Each row comes from the steps of one path. Every step used is in the known rows, and no mark comes twice. Write the path behind each row, first mark first.
Known rows:
Y F T B A M U: [-165 -272  153  -24  -31  225 -497  -72   25  125  183  149 -263   51
  367  -93 -337 -177   31 -112   40   62  185   59  118 -254   32   90
  -52 -182  -77 -119  121    5  380   92   25  -40  269    0  252  -21
  -17   33]
H U R X S L Y T B A: [-186 -282 -105 -185 -138  -90 -298  125  279  215  282  130   68 -393
  236 -303 -549 -145  136   87  145  177   56   97  216  171  -56  388
    6  -26 -147  -44  147  127  425 -120  -24 -287  119   43   95 -171
  217 -309]
B A M U R X S: [-119 -276   19   97  -18   31 -236  -69   99   81  423  193   -2 -215
  239 -282 -325   92  194   97  -26   28   78   69  162   15  -51  -94
 -346  -89 -307 -199  107   22  333 -147   66  -65  325    6   16 -318
   73 -285]
H R U L X: [  49   20  -75  -39  196  145    2  161   69   -4   48  169    4   -1
  102   59 -206  175  -72  161  -98   56  -38   65  255  193  -55   24
 -199  -18   70 -165  -21   12  -55  283  -58 -174  157  -33  -48   65
   -1  -89]
M U L Y F A B: [ -40  -81  -62   71   32  203 -139   37  104  233 -542   30 -284   49
  156  -30 -200  -23  119  -19  214  -46   33  143  231   75  -96 -138
 -164  -35  148 -290  222  -74  246  -53   62 -345  493  -34   62  132
  222   38]
U H R X S: [ -74 -165  -56 -170  104 -167  199   79  127 -183  426  358  173 -291
  106 -202   96  -24   36  179  203   -6   30 -173  168   89 -173   65
 -144  -44 -220 -424   80  107   16  285   -1  -94  104 -109  -50 -138
 -132 -284]
F T B A M U H R X: [-192 -384   60 -151   40  103 -151  178  155   13  821  414  -87 -221
  384 -109 -238 -215    7   51  -56   33  134  -67  172 -183 -245  163
 -299 -173 -148 -460  202  169  126  202  -85 -225  113 -147  212 -141
   20 -345]
Y F H R X: [-241 -196  -80 -205  108 -134  187  345   77 -109  224  488 -151 -168
  -13 -225   94  -87  -31  258   67   36   98 -171  -61 -145 -188  -90
 -178 -140 -313 -464  141   79   25  191  176 -115  132 -125 -135 -121
  -43  -89]
F M U H A B: [ -64 -210   -6  -34  -23 -128 -161  117  157  151   10  133 -163   48
  163  -21   -9  200  131   40  174   23   79  -16  196  -80 -222 -175
  120   93  -50 -455   28 -205   73   35 -178 -197  134   96  212  -46
  164 -114]
T Y L R U H F A: [  31    0 -148 -236  -86  245  -54  272  343  204  -62  329   42  137
  144 -174 -447  -70    8  105  166  257  -85   58  274  -99 -315  109
  144  -72   69 -654  282   65  -63  189 -108 -188  360  -50   23  114
  -26 -352]
H X S L Y: [ -63  -65   48 -136   55 -105   95 -124  263   76 -131   63  242 -255
   54   54 -281   18   76  -16  378   11   58   54  203  258   92  113
 -138   81   56   51   18  -96   91  170   79   -6  245 -147 -209  179
  145  -80]
L R U H: [ -12   14 -165 -115  119  165    3   -3   84   58  134  191  163   57
  118  -68  -72  121  132  111  140  122  -26  -88  154  -23 -173   96
 -106   56  125 -266   60   43  -68  115 -167  -50  144   41  212   -7
  -44  -81]
X S L R U H: [ -52   -8 -192 -191  125  179  -14 -231  131   65   -1  197  365  -30
  172 -105 -102  139  124   66  360  173   49    0  228  129   -3  110
 -101  110   79 -244  130  106   63  268  -91   39  370   66  226  -76
 -122  -56]
Y T B A M U R X S: [-214 -332  -10  -61 -168  -95 -366   13  136   58  476  141 -228 -235
  350 -320 -471 -121   79   77 -135   72   49  108  200  -64  -69  157
 -192  -78 -277 -236  147   98  425 -169  -70 -129  271  104  145 -323
  -30 -388]
F M U R X S L Y T B: [-313 -212  -20  -68  -95  -44 -211   12  252    1   49   65 -192 -182
  245 -180 -272 -104  -33   61  242  178  -97  188  154   40   -7  232
 -163  225 -256 -268   27   52  175 -141  153 -256  289  204  -13 -302
  156 -207]
L X S M: [ -66 -101   71  -78   86   49   37  -90  -14 -138  -38  -19  148  -58
   92  158 -117   24  164  -75  360  -74   26  -41  246  214  107   96
   74   27 -221  -68  -67  -90  -54   63   61  -29  234  -85  -91  -13
  -41  -93]
Y F U R: [-101   16  -90  122  174  163 -200  110 -118  116 -251  164  -36  103
   44 -275  -89   59    9  148  -56  186   -5   85  -79 -119   -4 -108
  -23  -39 -100  -27  -20  -39  249  -59  126  -84  309   66  111 -157
   17  141]
L Y T B A M U R: [-240 -121   -1  -34 -216   81 -351    3  252   98  449   81 -193  -43
  276 -117 -677 -200  128  -46 -220  139   78  145   67 -202 -188   45
 -245   62  -70 -115   87   11  270 -259 -155 -234  136  137  243  -89
  -95 -224]
Y L X S M U H F T B: [-106 -220   64 -390  169  147   67  -67  182  -39 -153  175  -60  175
  336   62 -426 -216  -95 -237  457  -57  -26  -29  527    1   12  257
  286  -75 -151 -462  130   73  102  249   29 -155  366  -74    3   -1
 -106 -357]
T B A M U: [-191 -153   24   22 -184  120 -346  -22  101   87  369   64 -256    3
  275 -134 -355  -75   76  -70 -112   35   55   54  160 -171   27   21
  -86  -51  -79  -96  128  -46  194 -109  -90  -28  164   50  256  -53
    0  -73]
A M U H F T: [ -69  -55   71 -158  180  102   58 -193  257   41   61  294  -19  132
  195  -57 -162  -16    0  -66  139    4  126  -19  117 -224 -220  -71
  -31 -108   47 -413  138  -82   66  240   41  -94  270 -180  180   74
  -53 -120]
T B Y F: [-258  -18  -77  125 -117 -117 -334   10 -193 -136  114   91 -270   74
   70 -250  -42 -237   77   49  294   67   -2  -18  -31 -160  -20  180
  109  -84 -199  -86   46    3  259  146  -37  -77  157   50   37   -2
  -13   82]
Y F H U R: [-153  -22 -167   -2  155  -13  -82  216   51  206 -117  320  -72  -21
  -24 -220  -49   88   78  171 -100  121  183 -113    7 -226 -145 -167
  106 -109 -252 -280    4   85  235  -58   69  -76  137  -30   45 -179
   -3   79]
U L X S: [  97  -59  -38  -37  154   99  109 -117    6  -62 -110  -98  126 -124
   74  140 -157  129   -1   -9  100 -108   27   54  301  247  -42  151
   53   -2   20  -86   69   36   52  213    2  -84  293  -71 -236  -15
  -49 -111]
Y F H A M: [-130 -191  -56  -75  -15 -147  -51  136  139  121    3  335 -109   -4
   58  -32  -73   75  125   94   93   37  319  -88  -36 -315 -284 -350
   36 -102 -137 -241  197 -144  179  144   56  -42  194  -92   48   -2
 -172  -52]
Y L R X S: [ -28 -232   40 -292    1   16   -1   -3  166   15   69   62  -53 -154
   97  -49 -210  -12  -98   80  199   12  -48  -49  272   52  -58  164
   13  -69  -27 -281  211   56  137   65  126  -65  179   12 -239 -158
  -51 -420]
F A B T X S M: [ 104 -243  146  -86 -233  -20 -116  136 -130  107  161   -5  -31 -221
  169   21 -168 -130  308  -27  218   37 -107  161  289  328  154  318
   30 -229 -271 -318  -99   85  124   31 -116 -169  264   -8   86   67
   91 -120]
Y L S X: [ -52 -196   29 -137   38  -13   21   55  105  215 -324  -18 -206   21
   36  250 -378  -58   19    1    0  142  -66  -94  170   60   67  250
  313   85  -88  -98   47   54   72    4   89    4  172 -203 -301  -54
  -35  -75]
R X S M U H A B L: [  12 -344  -41  -65  -11 -178  122  -49   44   29   98  114   33  -10
  224 -134  -85  196  302   37  465  -89   48  -58  459  202  -57 -155
 -145  -58 -184 -261  222   11  290    8 -218 -104  328  -54  292 -149
  301 -489]
T X S M: [ -39   28  145   24 -137   -3   30  -77   19  -93  113  -78  158 -153
   78   40  -17    9  190    3  354   16  -82  -40  212  176  184   87
   42   -1 -297  -67 -153   69   81  120   -6    8  230    5  -80  -34
  -62 -132]
Y T X S L R U H: [ -15   40 -101 -311  -67  116   45 -139  308   61   96  122  368 -160
  170  -81 -280   87  164  153  203  226  -15   -2  244  183  -83  381
    3   94   38 -381  105  175  159  351 -292  -44  410  133  176  -56
  -98 -247]
A B L R X S M U H F: [-244 -188  -79 -373  100  -14  200 -240  132 -172  213  214  -88   51
  151 -344 -252  103  186   77  665   24  -60  -45  496   96  -80   -2
 -212 -104 -149 -560  226  -50  155  144  -83 -111  547 -168  196  -65
  157 -383]
A B T X S M U H: [   6 -101  111  -86 -122    1  130 -152   83  -96  282   62   53  -37
  201  -61 -212   21  333  -16  319   -2 -125  -42  370  267   96  183
   70  -59 -299 -418  -97  146  167  121 -251 -153  386  110  229  -30
  145 -187]
U H F A B: [ -63 -102 -196 -226   42 -103   71  134   54  133 -124  246  -67  -48
    7 -221  -42 -134   79   -3  209  -17   44   62  116  -31 -261    2
   44 -151   20 -511  193  -69   -5  118 -128 -221  203 -213   55  141
   33  -30]
U R X S L Y T B: [-234 -154 -145 -155  -70 -174  -22  -67  181  -65  117   43   39 -274
  120 -191 -292 -253  -60   82  280  117  -23  153   81  113  -42  241
 -202  134 -135   19  106  223  209  -54   35 -230  174   41  -93 -194
   63 -247]
R X S M U: [-103 -182   98   38   17   -6   14  -43   47  -57  -80   64  -67  -42
  214  -83   25   74  165   19  406  -78 -103  -72  265  207  204  -26
  -94   10 -257 -137   16  -33  101 -120  218  -39  325   14   74 -165
  198 -249]
L R X S: [ -74 -205   -5 -242   54  -46  -17  -63   73  -87  231   75   26 -239
  118 -132  -39   28   36  172  334   11  -31  -54  229  120  -31  240
 -117  -42  -34 -206   84  -17   44   54   99  -29  208  -91  -94  -86
    5 -230]
H A M U L R X S: [ -31 -263   -3  -83   54   20 -145 -116  258   78  148  105 -130 -134
  311  -41 -280  314   61  202  304   25  111   37  442   54 -196 -160
 -210  -39  151 -239  234 -153  249  142  113 -177  510  -92   62  -85
   17 -468]
L S M U: [-139  -65   39   62  141  178  -51 -153   33   64 -264   69 -101  190
  238  197 -140   73  215  -72  262   77 -103  -85  223   31  151  -30
  120  147 -107  -50  -51  -18  -77 -168  147  110  248    6  111  -80
   53  -19]
B Y L X S M U: [ -80 -117  139   10  -47  109 -127  -37   23  -24 -111   22  -58  158
  192  149 -380  -34  207 -125  243  -92  -55  -30  315  162   92  141
  182  -13 -287 -345  114  -91  194   -2   42 -109  367  110  -54 -107
   30 -393]
T B A M: [-180 -158    2   14 -196   35 -303   13   12   40  484   44 -144 -120
  157  -82 -278 -144   57  -78  -70   47  100   56   43 -191  -62   48
  -44  -95 -103   -9  118    3  136   11 -101  -39   24  -20   84  -32
 -101  -37]

Which path is each row?
[   2 -141    8   26   38  347  -21  191   67  -76  159  138 -123   -5
  136 -202 -384   94   31  310  151  261 -169   95  120  105 -195  287
   92 -157   42 -252  198   89  109  215  160 -328  601  -18  -13  -26
  369 -172] -> B T Y F U L R X
[ -45  -35   44 -254 -164   71  163  127  393   77 -118  223  111  -85
  279 -103 -396 -138  395  -53  423   65 -101  -12  364  160 -176  277
   57   -6 -150 -654   98 -109   84   70  -51 -282  499  -39  194  165
  -78 -376] -> L Y T X S M U H F A
[-138 -235  -16  -96  -54 -163 -125 -131  471  130   24  202   59 -158
  242 -114 -492   92  136  145  239  132  185  148  153   75 -192 -186
 -307  130  -39  -90  195 -121  358  -75   80 -258  380   16  124 -151
  118 -457] -> H A M U R X S L Y T
[ -29 -179  -57 -256  116  244  141  145  223  118 -413  284   15  144
  226    5 -419  -34  156 -187  305  -37   -9   -9  475  104 -135   44
  197  -85 -170 -675  248 -123   16   97   83 -198  518  -91  -13  -15
  -78 -379] -> Y L X S M U H F A
[-109 -288  107 -428  205  185  139  -66  241   -3  -17  296    9   71
  289  -44 -318  -66  -16  -69  587   31  -41  -90  412   -4 -124  105
   38 -130  -64 -605  226   64  129  248  223 -190  454  -94  -16 -111
  -46 -549] -> Y L R X S M U H F T
[  -8  -36 -184 -461  -66  123  -16   83  318  211  -89  311  252 -158
  215 -271 -384   -4  188  149  291  291  -35  134  316  171 -174  451
    8  -74   76 -652  197   20  135  382 -182 -130  548  -19  201   98
 -139 -251] -> Y T X S L R U H F A
[ -96 -107 -109 -281  245  146   97    6  160  182  -53  223  343 -218
  158  -54 -248  157   80  118  226  146   51    3  267  152  -61  251
    1   29  176 -305  164  -79   68  287  -20  -12  541 -154   83   13
   56 -161] -> F U H X S L R
[ -96 -209   61  -21   90  203 -120   -6   88   -4   67    4 -213 -149
  233  -35  -49  270    0  129  249   59 -118   48  353   93  -77  124
 -116   47  -43 -467   79  -61   56   98  249 -155  457   79 -125 -231
   78 -246] -> F M U L R X S
[ 176 -222   87 -285 -267  -53 -338  158  269  188  230   99 -164  158
  201  -34 -657   50   -9  187  100  256  -65  160  331  106  -71  107
  200 -101  130 -233   74   30  184   91 -290 -199  119  172  176  181
  200 -382] -> H A B T Y L R U
[-254 -327   24 -207 -267  -82 -165  -86  321   26  396   87    6 -384
  241 -117 -484 -249  134  -46  243   54  104   99   95   61 -106  302
 -111   -7 -118  -78  338   19  283   54   23 -210  220  -14   -5  -68
   52 -310] -> R X S L Y T B A M
[-221 -194  -63  108   40  100 -113   57 -147  -37   23  103  -77  -35
  210 -344 -200  -87  172   90  454  154 -143   92  259   24  103  113
 -252  -49 -347   47   89   74  336 -150  164 -154  411   -1  117 -223
  165 -153] -> T B L Y F U R X S M
[-238 -209 -130  162  118  169 -253  -89  111  162 -300  322  -74 -116
  183 -305 -146   55  106  118  221  147  186  169  105  -28  -28 -265
 -388  -62 -278 -295  230    6  354   -9  293 -130  693  -90   13 -330
  141  -71] -> Y F A M U R X S L
[  14 -185   57   21   48  282 -128 -171  154   70  156    6   42 -112
  268   83 -498  204  183  -71  -75  -89  131   83  368  150  -80   40
  -75  -67  -35 -232  209  -88  233  126  -24  -97  488  -36  -34  -69
  -23 -210] -> B A M U L X S
[  80 -248  -65 -426  -57   29  -24   15  164  171  322  169  276 -190
  231 -151 -417  130  226  225  298  245   -2  133  354  275 -100  406
  147  -92  118 -378  124   -4  254  321 -313 -220  484   20  355   75
  117 -228] -> F U H A B T X S L R
[ -15 -118  -50  -75  170  111  177  156   63  150 -157   80   99 -163
  116  237 -110  197  185  -11  139 -118  107 -117  401  184  -48   69
  282  -80 -188 -333   97   43   23   87  102 -156  330 -145  -75  -76
   21 -199] -> F H U L X S M
[-133 -107   80  212   88  166 -303  -60  -76  -89 -168   52 -208   50
  189  -27 -169  194  206   28  292    7   -2   45  249   86  -94  190
  153   -9 -278 -510   51 -208  262  293  144 -173  590  125 -167 -122
   54  -14] -> B Y F M U L X S
[  -4 -260  142 -192 -179 -117  -40   22  188   99   12  -43 -300   17
   51  193 -650 -173   41   91   48  224 -133   20  220  188   78  413
  469   10 -195 -235    7  185   90   47 -116 -127  257 -192 -260   73
  231 -111] -> A B T Y L S X
